Here is a tiny trained network, its code and every weight. The questions are about switching its units off for an input and a class, where a switched-off unit gives its printed mean instead of its output.

import numpy as np


def w(rows, s, z=0):
    codes = np.array(rows[::2]) - 128.0
    scale = np.full(codes.shape[1], s)
    scale[-1] = z or s
    return codes * scale


def f(y):
    return y / 2 * (1 + np.tanh(0.7978845608 * (y + 0.044715 * y**3)))


def log_softmax(a):
    a = a - a.max(-1, keepdims=True)
    return a - np.log(np.exp(a).sum(-1, keepdims=True))


def net(x, mask):
    res = np.array(x, float).reshape(1, 4) / 4 @ E
    y = f(res @ A[0][:, :-1].T + A[0][:, -1])
    res = res + np.where(mask, y, B[0][:, -1]) @ B[0][:, :-1]
    return log_softmax(res[-1] @ U[:, :-1].T + U[:, -1])


A, B = {}, {}
E = w([
[4,84,164],'x0',
[60,153,58],'x1',
[127,128,126],'x2',
[158,59,82],'x3',
],0.012)
A[0] = w([
[135,116,140,91],'n0',
[88,46,131,18],'n1',
[107,185,181,78],'n2',
[111,142,103,59],'n3',
[167,119,200,17],'n4',
[110,161,61,59],'n5',
[83,122,147,64],'n6',
[124,247,147,139],'n7',
[103,173,156,54],'n8',
[150,120,182,103],'n9',
[199,139,53,107],'n10',
[150,46,119,22],'n11',
[133,100,116,148],'n12',
[103,56,218,61],'n13',
[98,86,142,39],'n14',
[116,189,63,3],'n15',
[83,124,160,89],'n16',
[138,37,94,130],'n17',
[109,146,85,48],'n18',
[163,126,187,102],'n19',
[104,143,90,36],'n20',
[67,139,68,82],'n21',
[99,75,118,69],'n22',
[153,98,188,15],'n23',
[159,51,99,22],'n24',
[67,154,97,34],'n25',
[180,111,68,115],'n26',
[103,99,147,106],'n27',
[115,147,117,69],'n28',
[104,189,68,32],'n29',
[105,153,86,42],'n30',
[111,184,171,135],'n31',
[113,180,163,27],'n32',
[68,110,121,60],'n33',
[161,161,107,28],'n34',
[81,102,114,31],'n35',
[131,61,55,71],'n36',
],0.016,0.0031)
B[0] = w([
[143,103,122,129],'n0',
[168,213,148,215],'n1',
[128,83,28,204],'n2',
[140,86,126,141],'n3',
[173,77,117,194],'n4',
[172,53,165,185],'n5',
[152,207,117,187],'n6',
[86,167,24,249],'n7',
[153,147,85,175],'n8',
[179,63,99,177],'n9',
[140,229,177,232],'n10',
[134,143,68,183],'n11',
[101,133,94,145],'n12',
[238,178,141,254],'n13',
[178,194,115,177],'n14',
[209,132,147,188],'n15',
[161,190,100,198],'n16',
[71,126,6,212],'n17',
[204,64,150,156],'n18',
[169,98,110,190],'n19',
[166,57,124,154],'n20',
[173,95,189,221],'n21',
[203,191,92,181],'n22',
[201,42,124,178],'n23',
[103,75,63,187],'n24',
[185,123,107,202],'n25',
[124,214,128,198],'n26',
[169,235,91,174],'n27',
[128,109,123,134],'n28',
[240,76,141,193],'n29',
[197,19,170,161],'n30',
[112,117,8,204],'n31',
[129,94,42,174],'n32',
[129,175,167,206],'n33',
[174,254,155,164],'n34',
[173,153,170,183],'n35',
[126,140,39,200],'n36',
],0.0063,0.009)
U = w([
[98,168,15,90],'0',
[150,242,161,94],'1',
[126,165,124,253],'2',
[187,103,154,111],'3',
[42,160,156,205],'4',
[50,131,250,82],'5',
[2,44,205,76],'6',
[14,77,201,78],'7',
],0.0097,0.013)

Each question gives the input, the list of numbers given to net, and the class t.
The units are the neurons (one row each of A and B). Each row of codes is followed by its name. A weight is (code - 128) times the scale printed after its matrix; where a second scale follows, it is the last column's (A, B and U).
mask holds one flag per neuron, in row order. A switched-off neuron (its flag False) gives its mean, the last column of its row in B, instead of its output. The means were averaged over made-up inputs and are rounded, as every weight is.
A unit's drop is (log p(t) with every unit on - log p(t) with that unit switched off) / (log p(t) with every unit on - log p(t) with every unit switched off).
The circuit of an input: a set's keep is (log p(t) with only the set's units on - log p(t) with every unit switched off) / (log p(t) with every unit on - log p(t) with every unit switched off). Starting from the 12 units with the biggest drops (on a tie, the unit counted first), units are removed one at a time, each time the one whose removal leaves the highest keep (on an exact tie, the one counted first), for as long as the keep stays at least 0.8.
circuit, biggest first: the units of the circuit, biggest drop first
unit that matters most: the unit with the biggest drop
top k neurons: the k neurons with the biggest drops, biggest first
drop when u is switched off: that unit's drop, to one decimal
input [8,-5,6,7], class 1: top 2 neurons -> (n13 n1)
input [-4,-6,-5,8], class 0: circuit, biggest first -> (n17 n24)
input [5,-5,-4,5], class 0: circuit, biggest first -> (n17)
input [7,-6,-4,-7], class 0: circuit, biggest first -> (n2 n31)
input [8,4,8,-7], class 1: circuit, biggest first -> (n33 n6)
input [-6,3,-4,0], class 1: circuit, biggest first -> (n10 n34)
input [3,-6,-3,-6], class 0: top 2 neurons -> (n31 n2)
input [-6,7,3,5], class 3: circuit, biggest first -> (n5 n29)
input [8,-5,-5,5], class 1: top 2 neurons -> (n13 n1)
input [-5,6,4,-1], class 3: top 2 neurons -> (n29 n5)
input [-7,-7,0,-7], class 0: top 2 neurons -> (n7 n31)
input [-6,-1,3,-7], class 0: drop when n7 is switched off -> 0.4
input [-4,6,-5,3], class 3: drop when n5 is switched off -> 0.2
input [3,3,-3,-1], class 4: unit that matters most -> n13
input [-5,1,-6,-7], class 0: drop when n7 is switched off -> 0.3
input [2,6,5,-5], class 3: drop when n7 is switched off -> -0.1
